Below are the code and all the weights of a small trained network. Each question names an input and a class and asks about switching units off, where a switched-off unit gives its printed mean instead of its output.

import numpy as np


def w(rows, s, z=0):
    codes = np.array(rows[::2]) - 128.0
    scale = np.full(codes.shape[1], s)
    scale[-1] = z or s
    return codes * scale


def norm(h):
    return h / np.sqrt((h * h).mean(-1, keepdims=True) + 1e-5)


def f(y):
    return y / 2 * (1 + np.tanh(0.7978845608 * (y + 0.044715 * y**3)))


def log_softmax(a):
    a = a - a.max(-1, keepdims=True)
    return a - np.log(np.exp(a).sum(-1, keepdims=True))


def net(x, mask):
    res = np.array(x, float).reshape(1, 3) / 4 @ E
    u = 0
    for l in range(4):
        y = f(norm(res) @ A[l][:, :-1].T + A[l][:, -1])
        res = res + np.where(mask[u : u + 4], y, B[l][:, -1]) @ B[l][:, :-1]
        u += 4
    return log_softmax(norm(res)[-1] @ U[:, :-1].T + U[:, -1])


A, B = {}, {}
E = w([
[89,171,23,77,211],'x0',
[203,224,219,73,98],'x1',
[59,254,106,242,85],'x2',
],0.0057)
A[0] = w([
[165,245,209,66,143,26],'0.n0',
[114,118,116,114,227,206],'0.n1',
[147,79,133,163,63,8],'0.n2',
[130,154,52,68,158,186],'0.n3',
],0.012,0.0016)
B[0] = w([
[255,66,81,138,180,255],'0.n0',
[188,59,68,168,161,201],'0.n1',
[24,80,168,36,117,166],'0.n2',
[171,94,101,199,185,216],'0.n3',
],0.0074,0.0065)
A[1] = w([
[173,147,113,80,64,12],'1.n0',
[90,82,114,145,160,54],'1.n1',
[168,114,110,39,56,32],'1.n2',
[188,121,255,76,192,248],'1.n3',
],0.0088,0.0015)
B[1] = w([
[72,126,120,99,212,123],'1.n0',
[97,167,191,133,253,170],'1.n1',
[32,146,115,150,192,148],'1.n2',
[83,77,124,203,112,254],'1.n3',
],0.011,0.0046)
A[2] = w([
[213,100,189,166,166,242],'2.n0',
[156,25,102,121,200,135],'2.n1',
[145,221,140,214,1,253],'2.n2',
[173,80,130,55,162,193],'2.n3',
],0.0074,0.003)
B[2] = w([
[136,75,41,195,254,227],'2.n0',
[122,228,89,135,26,254],'2.n1',
[228,150,120,82,118,179],'2.n2',
[218,158,96,219,107,175],'2.n3',
],0.0091,0.0075)
A[3] = w([
[135,129,138,187,85,234],'3.n0',
[36,13,225,131,57,103],'3.n1',
[150,105,1,132,195,253],'3.n2',
[75,188,83,146,159,166],'3.n3',
],0.009,0.0021)
B[3] = w([
[225,218,207,105,48,158],'3.n0',
[40,29,200,154,11,173],'3.n1',
[201,74,46,158,84,249],'3.n2',
[228,2,152,136,99,150],'3.n3',
],0.0067,0.013)
U = w([
[60,185,109,152,170,14],'0',
[100,155,126,78,193,23],'1',
[220,77,30,220,159,205],'2',
[38,77,193,160,79,251],'3',
[121,128,151,104,215,4],'4',
[44,212,129,54,188,22],'5',
[166,252,152,103,89,189],'6',
],0.013,0.0044)

Each question gives the input, the list of numbers given to net, and the class t.
The units are the neurons (one row each of A and B). Each row of codes is followed by its name. A weight is (code - 128) times the scale printed after its matrix; where a second scale follows, it is the last column's (A, B and U).
mask holds one flag per neuron, layer by layer. A switched-off neuron (its flag False) gives its mean, the last column of its row in B, instead of its output. The means were averaged over made-up inputs and are rounded, as every weight is.
A unit's drop is (log p(t) with every unit on - log p(t) with that unit switched off) / (log p(t) with every unit on - log p(t) with every unit switched off).
most important unit: the unit with the biggest drop
top k neurons: the k neurons with the biggest drops, biggest first
k most important neurons of layer l: the k neurons of layer l with the biggest drops, biggest first
drop of u: that unit's drop, to one decimal
input [-1,-3,6], class 6: most important unit : 2.n0
input [-7,-4,5], class 3: top 2 neurons : 0.n2, 2.n1
input [1,1,6], class 6: 3 most important neurons of layer 0 : 0.n1, 0.n3, 0.n0
input [-1,-6,3], class 3: 2 most important neurons of layer 2 : 2.n0, 2.n3
input [0,-1,6], class 6: top 2 neurons : 2.n0, 0.n0
input [-6,-5,5], class 3: top 2 neurons : 0.n2, 2.n1
input [-1,-3,1], class 3: 2 most important neurons of layer 2 : 2.n0, 2.n2
input [-4,-5,7], class 6: top 2 neurons : 2.n2, 2.n0
input [-6,2,8], class 6: drop of 0.n3 : 0.2
input [-4,-4,-1], class 3: drop of 0.n2 : 0.9
input [-7,-4,0], class 3: drop of 3.n1 : 0.0
